Each row is shifted at random along 7 fixed directions that mean nothing.
Known rows, with every step that occurs
sinu, bodile, vakef, kizinur, zazog: [-249  331  280 -256  -16  -86 -328  467 -203   53 -463    8  214 -284
 -263  376 -426 -154  120 -456   -1  214  420  -24 -176  -22 -175 -249
  -78  368  551  202 -240  186 -297 -324  216   31  -55   24  301 -568
  372  297  131]
debo, vakef, sinu, bedof, repupiv, bodile: [-180  163  121 -419   31  212  276 -181  445  -64 -205  289  509 -465
 -174 -151  -40 -151  -29  111  378   -3   13  196 -239 -318  -70  250
 -222   89 -132 -144 -153 -200  108 -325  360  279  -24  168  787  593
   21   10  465]
sinu, bodile, vakef, kizinur, debo: [-311  -71 -157  108  530   28  334  149 -185  138  259  509  213   80
  550   -5  -15  777  -20    7  -98  379 -146  -45  286  397  107  102
   87 -198 -405 -295  -23  479  295  290 -203  151  162  -52 -152 -590
 -168  377 -107]
sinu, bedof, repupiv, debo: [-258 -119  -87  104 -246  -32 -120 -271  481  276  -49  316 -290  131
   15   24  109  433 -172  420 -211 -144   46 -338   78 -401  226 -141
  118 -414  -50  243  121 -255 -129 -120 -120 -423  -78 -191 -257   21
 -182 -230  170]
debo, bedof, repupiv, bodile, vakef: [-290  -19 -268  105  137  -42  260 -107 -229  -92 -149  -26   42  186
  243  187   11 -138 -393  178  192  206 -111 -277  201   88  -52  -68
  325 -378 -499  144  -88 -115 -234  105 -256  248   72 -261  303  -52
 -515  230 -401]
kizinur, zazog, vakef, debo, sinu, bedof: [-123 -223  342  161  -68 -227 -647 -140   99   -3  183 -314 -303  281
 -247   99  -42  235  211  -95  -37  401  498  -60  106 -406 -208 -210
  475  612  131 -278  290  -96  -47   80 -116 -227  362 -208 -409  110
 -100  250  -40]
kizinur, vakef, bodile, sinu, bedof, debo, zazog: [-162 -258  -87 -292 -522   70 -631 -123  521 -187  234  -25  -94  -46
 -499 -101 -207  113  330   53 -228 -311  349  555 -294  346  -68  140
  211  617  654   82   49  -95  -78  -88 -107   77 -424 -436 -284  237
 -254 -247  -23]
bedof, sinu, bodile, vakef, debo, zazog: [-425  -73   90 -139  155   61  -57  -36   11  109   34   12 -132   73
  356  156  -45 -128 -184  199 -204 -268   75   31 -179  674  -41   -7
   40  145  -65  107 -162  400   37   58 -207  207 -173  307   20 -240
 -208   44 -123]
repupiv, bedof, debo, vakef: [-409 -103 -112  136  -81  -74 -259   -3  -83  316   -3  237 -199   65
  121  237  224  121  -18   86  251 -161    3 -228  198  551   -2 -206
   87 -378  254   93   18  474   81   47 -166 -322  -51   84 -173  188
   93   66  197]
kizinur, bodile, sinu, bedof: [ 220  200   19 -190 -192  117   10 -269  216   76 -262 -534  -96   55
  -86   19    4   51   20  303 -151  349  182  -29 -514 -189   12   53
 -110  279  -51  -24  -79 -354 -139 -459 -137   97  111  -30  156  281
 -350  -90  118]
vakef, debo, bedof, repupiv, kizinur, zazog, sinu, bodile: [  95   68  336  116  269 -142  330  202    0  -13 -436 -279  178  285
  140  145 -120  -69 -188  343  -67 -125  244 -119  -11 -277    5 -231
   13 -191  -35   76 -106  -26   89 -117  -18  -85  353  206  125   31
   66   83   -4]
repupiv, sinu, bedof, debo, zazog: [-294 -159   31   29 -143 -247 -619 -176  215   59   19 -310 -125  245
 -192  293   -3  271   72  -69 -242 -390  332   88    5  326  -22 -220
  137  439  692   96   16   82  202   84  -41 -480  202 -119 -583  350
  163  -24  -55]
bedof, repupiv, kizinur, vakef: [-409 -259 -420  188  280  -59  193  130 -341 -183   57   -3  190  172
   61  -39  -17  223 -186   72  161  116 -109  -34  295  -95  239  203
  364 -254 -463   22   25   -6   50  117 -271  154  -90 -229   63 -395
 -314  213 -133]
debo, vakef, sinu, bodile: [ -26  192   67 -203  160   91  176  437  -64  -38 -124  -91  169 -128
    4  -18  174 -344    9   79  218  -71  193   40 -104  245 -258 -143
    1   33  -51  160 -114  290  101  -89  108   76   59  258  497   15
   48   54  220]
repupiv, sinu, bedof, debo, vakef: [-336 -124 -121  202   29 -118 -446   -6   83  138  103   85 -113  109
 -154  240  298  361  118  -55  208 -258   96    7  318  308  -69 -316
  152 -120  452   80   29  343  258  165  -42 -424   86 -297 -419  348
  130  103   53]
repupiv, sinu, bodile, vakef, zazog: [-314  -30  126  -50   38   42  194  358  -96    2   70 -149   71 -154
  179  -19  254   -1 -232   20   96   -7  180  -56  271  545 -163 -115
  316    8   54  222  -30  334  -43  -84 -107  183 -107  -25  684 -810
 -179  254  -36]
vakef, bodile, sinu, bedof, repupiv, debo: [-296 -146 -144   23   51  -50  192 -206   87   58 -176  -67  100  329
  318    9  230  629 -263  554 -340 -102  107  -44  -30 -134  240  193
  133   69  -15 -165   59 -127   22  -39 -104 -303  361   57  -70 -284
 -281   76   90]
bedof, sinu, bodile, vakef, kizinur: [-146  -69 -181  100   22  191  205  160  241 -204  337  684 -123   89
  -89 -117 -242  -67  -63   33   92  159 -118  120  250  176  -45  -36
  169 -581 -491  348  -48  -81   66  118 -331  494 -527 -710   -1 -565
 -634 -115 -452]
bedof, debo, vakef, zazog, sinu: [ -23  -81  401  -28 -210  -22 -631  236    9 -146  -71  -50  -70   63
 -350  107  -38 -184  189  -40  -19  -58  498  202  -50   -1 -468  -17
  404  500  527  -26   84  175 -251 -236   28  122 -172   20   -6  -87
  -25  106  -77]
zazog, sinu, bodile, vakef, debo, bedof: [ -36 -331  178   82 -144 -202  -12   29 -408  178 -194 -321  -54  531
  292  202   59  152 -169  456   37  246  336 -225   93   55  -96  -16
  446  289 -146 -415  141   91 -445   68 -184   33  579  150  -85 -330
 -160  443 -116]
debo, sinu, bedof, repupiv, kizinur, bodile, vakef, zazog: [-315  256  230  -82  270 -198 -182   60 -532  -82 -739 -448  283  162
  167  495 -202 -190 -193  -30 -114  114  285 -188 -121 -194 -185 -143
  132  443   78   -1 -324   97 -198 -218  -22 -148  515  189  483 -532
  -37  389 -142]
vakef, kizinur, zazog, sinu, bedof: [ 231  255  312  -86  425   33   47 -271  -64  156 -209 -364  -47  -33
  168  160 -163  125  122 -186 -289  699  155 -284 -315 -131  -49  -36
    9  189  159 -266  -74  157  212 -264 -138   58  293  298   57  140
  -12  109  247]
sinu, bedof, repupiv, bodile, vakef, zazog: [-302   13  108  -33  150    3  153  -60  -51 -170  -90  -67  166  -93
  132    8  -44  106 -127    5    7  118   83   56   36   70 -104    4
  306  214  -27   61  -93  -74  -96  -28 -115   60   15 -212  643 -418
 -314  278 -178]
bedof, repupiv, kizinur, debo: [-343  167 -102  -43  298 -109   54 -108   60  630 -362  465  144 -198
  342  324  -14  340 -100  143  -49  106 -115 -551   70 -255  196 -182
 -343 -434 -189  120 -181  373   73 -292  128 -190   55  450  -98  -12
  376  105  457]
kizinur, debo, zazog, vakef, bodile, sinu, bedof, repupiv: [-270  -47 -119  258  -20 -299 -325  -75   70   57  -30 -134  -49  316
  -93  112  240   77 -153  149   11  301  384 -180  272 -501  -45 -169
  316   57  202   -6  235 -372    4  -97  -25 -260  524  -42  128 -272
  109  259  113]
zazog, sinu, bodile, vakef, debo, bedof, repupiv, kizinur: [-223  -51    9 -241  432   26  467 -258 -171  176 -503  324  339  -59
  328  187 -180   35  -56  220   48   56  -35 -181 -186 -297   43  190
  -13 -123 -241 -136 -128  161  -45 -230   62  332   27  264  231  111
 -150  166  239]
bodile, vakef, debo, zazog: [-177 -289  -64  405  -26   11 -265  -24  670   40  564  339 -383   45
   21 -145  123  244  -62  265 -147 -476 -185  -10  449  489  242 -179
   96 -761   -2  412   84   11  315  318 -389   45 -344 -419 -244 -542
 -250 -323 -393]
bedof, sinu, bodile, vakef, debo: [-260   88   76    3 -176  -58 -636  132  166  -57  -87  164   73   94
 -309  220   12  183  171   94   26 -413  325  280  106 -342 -421 -360
 -130  450  166    7   32  -85 -296  -49  294   62  151 -299    0  -39
  128  273 -235]
zazog, vakef, kizinur, debo, bedof, sinu: [  -1 -200   -5  -56 -175  117  -93  -37  212  213    1  277 -202  123
   12  146 -339 -261  101  248  -69  184  -54 -126  -64   58   18   -5
 -166 -179 -377  -40 -116  137  101 -183  -85  169 -200 -158 -412  448
 -275  -83 -141]
repupiv, bedof, debo, zazog, vakef: [-349 -292   -8   80 -140 -104 -564  154 -277 -116  210   46 -204  247
  125   48  -75   82  -71  -88   15 -102  298  268  110  522  -89   71
  355  266  138  -82  175  282   21  382 -268  -88   48  -60 -108  -91
 -151  211 -158]
zazog, vakef, debo, sinu: [ -79 -106  415   55 -127   37 -509   98  235  122   18  182 -266  180
    7  212 -134 -391 -164  393  -54 -171  192 -170   98  -89 -104 -106
   41  -89 -409  -13  -22  313   -7  -57 -116  153   25  109 -450  -90
 -182  -86 -182]
vakef, kizinur, zazog, sinu, bodile: [ 143  218  280  198  328 -128  197  367 -114 -208 -244 -323   69  333
   35  131 -172 -130 -144   19  -98   78  235  -26   27  -88 -124 -302
   65 -137  -32  188 -124  -33  173   22 -132  -48  262   21    5  -64
  -27   59 -236]
kizinur, debo, bedof, repupiv, sinu, bodile, vakef: [-242  -31 -120 -273   52  151  124  197  -16   57   -6   92  169 -206
   47   65  102   10   47  -18  162  109  102  -38  125  305 -291  -38
  174  -52 -128  -30   52  267 -144 -147  116  458 -107 -206  259  107
 -278  232   40]
kizinur, zazog, vakef, sinu, bedof, repupiv: [ -95 -164  -20  179  292  -13  304  -95  183   36  180  -13   91  -39
  227 -171  315  112 -173  237  -11  189  121 -254  248 -257  197  101
  338 -271   -8 -214  226    7  387  -29  -77  -94  360  105  563 -385
    4  187  243]
kizinur, vakef, bodile, sinu, bedof: [ 143  345 -304  158  160  -17    8 -179   98  243   26 -511 -236   45
   68  100  348   69 -117   64  -77  708  -41 -489   76    2   64 -307
 -125 -346  -39  177  -51  -90  251 -265 -327   78  305  -18  208  -80
 -144  -42  137]
repupiv, sinu, bedof, debo, zazog, vakef, bodile: [-114  135 -117  -31 -163  -56 -403  381  131   46  120   15  238 -119
  -57  -43  385  -91 -292  -32  222  -36  174  126  588  386  -13 -138
 -272 -301  358  -19  -89  437  421  109   44  142  415  234  682 -715
  406   12  399]
debo, bedof, repupiv, kizinur, vakef: [-160  -67 -351    7  252  111  236   57  -35   94  -61  248  229 -237
    8  -14  -87   19  -39   15  226  146 -307 -252  254 -119  314  111
  -67 -706 -333   87 -106  115  225 -125 -106  307 -160 -133  232  -91
  -54  -40  197]
vakef, kizinur, bodile, sinu, bedof: [ 281  437  -38 -237  218  301   64 -400  433   22 -105  -68  -67 -273
 -104    4 -227  173  368 -115 -238  572 -149  -14 -627 -198    2   69
 -435   76  -69  -78 -185 -287  277 -428 -142  385 -122 -296  -10  737
 -440 -252   39]
debo, zazog, sinu, bodile: [ 170  -35  224   64  303  -23  253  227  -25 -360    6 -307  162  301
   51 -141  -32 -107  -38   75  -47 -175  185  326   36  169 -175  -16
  172   23   24    0   17  -37  304  207  -65  114  230   66   75  140
 -128  -30 -176]

Rows
[-476   44  136 -129  273 -219   -3  174 -191  218 -420  -17  270 -307
    7  315 -130  187  118 -326  103  151  307 -260  -26 -191   -4 -191
   70  268  543   11  -63  249 -110 -244  205  -22   47  193  349 -177
  387  417  309] => sinu, bodile, vakef, debo, bedof, repupiv, kizinur, zazog
[ -11  -91  140    7  -31   41 -302  156   59 -201  -64  367  191  258
  -75   57 -394  212  -35  169 -143 -210  217  557    0  105  133  198
  -77   82   89  -12 -121  -49  219  155  -83  -30  202 -349 -176 -676
  -84   64 -214] => bodile, sinu, bedof, debo, zazog, vakef, kizinur
[-361    3   60  -63  367  156  424 -308  392  -63  289  450  244 -265
  208 -227  110  155 -215    3  367  296 -152  -36  134 -191   24  201
    9 -174 -490 -330   34  -13  453   82  -27  473   35   55  519  590
 -251  119  169] => zazog, vakef, debo, sinu, bedof, repupiv, bodile
[-388 -318  250 -296  254  175  281   59   34   66  207  483  352  -97
  326  -52  -87   26 -109  180  111  292  106  -25  142  309  -57  501
  314  152 -442 -555   32  607  220  -52   16  600    9  340  -53 -289
 -292  258  131] => bedof, repupiv, bodile, vakef, kizinur, debo, sinu
[-347  -20   84   40   14   10  -77   50   21    0  163   36 -319  -48
  126  109  -36  -71   23 -100  -68  201  121 -268   78  450 -268 -273
  432    0    1  273   36  259  -80  -47 -385  130 -339 -313  161 -132
 -514   72 -291] => repupiv, bedof, debo, sinu, bodile, vakef, zazog
[   1  -21  190 -335 -116  183 -158   24  -71  -81 -394 -139  214   99
  271  124 -292 -143 -306  497 -199 -551  212  550 -409  488  126  261
 -190  267  -10   19 -312  274   43   36  -51  -37  154  198  195  -56
 -139   22   -8] => repupiv, bodile, sinu, bedof, debo, zazog, vakef
[-398  147  -28   96  466  -50 -249  141 -252   71  101  519   18   46
  208  197  -74  257  -79 -426   32  524  114  -95  196  130  -11   25
   17  -83   81  -76   -6  227  409  167 -156  172  275   21   12 -550
   71  286   32] => bodile, sinu, bedof, repupiv, debo, zazog, vakef, kizinur
[ -55   53  214  147   42   79 -481    4  626   55  -42  398    9 -189
 -167   42 -172  483  218  274 -199 -414   84  268  -37 -481  132 -137
 -399  -79  102   53  -16 -129  160 -123  108  -35  -46 -399  -73  -64
   59    5  -94] => bodile, sinu, bedof, repupiv, kizinur, zazog, vakef, debo
[-557 -199 -204  -18  417 -154  565 -203 -370  319 -201  317  131   57
  495  159  149  186 -288  110  270  325  -10 -489  159  -99  113   52
  322 -241 -311  -64   39  254  -68  -13 -162  225   53  297  314 -242
 -139  356  262] => sinu, bodile, vakef, debo, bedof, repupiv, kizinur
[ 217  -55  229  -32   60   67 -239 -285  211 -122   14 -360  -42  172
  -44  -86  -43  226  137  156 -225  189  224  173 -166  -95 -119  118
  174  258   77 -313   77 -130   67  -58 -168  172  259  -12   77   48
 -291  -16  -10] => kizinur, bodile, vakef, debo, zazog, sinu, bedof
[-190 -169   37  116  376  -93  185 -227  178  248 -144  250  145   91
  332   51 -126  693   47  358 -292   79  -46 -144   23 -284  235   87
   43 -139 -283 -111  -25  101  166  -99  -90 -235   74   58 -276  -99
 -127  126   98] => vakef, zazog, sinu, bedof, repupiv, kizinur, debo
[-237  -18    6  118  177  -90  182   60  -79 -251 -345  -86  294  217
   29  -23  -48  122 -211  190  193   42   51   60   -1 -350  135  200
  109 -147 -274 -120 -164 -187   92  -57 -214  110  139   29  456 -200
 -299   50  -43] => debo, vakef, zazog, sinu, bedof, repupiv, kizinur, bodile
[ -50  -60  292 -195   -6  126 -434   92  297 -128  -38  182  228 -166
 -237  -46  -25 -118  132   27   -4 -206  313  258  -33  -68 -294  270
   42  175  347 -222   66  136   17 -275  169  657 -119  281  310 -150
   30  -32  106] => bedof, repupiv, kizinur, bodile, vakef, debo, zazog, sinu
[ -97  320  -79 -139  439   72   17   68 -193   70 -401   78  105  -72
  218  339 -118 -281  -73  -35  -81   25    6 -224  -17  121 -289 -277
  -38 -388 -117  327 -223  310  -46 -135  -17  325  -17   85  239   18
 -139   67  -91] => bedof, repupiv, kizinur, debo, zazog, sinu, bodile, vakef
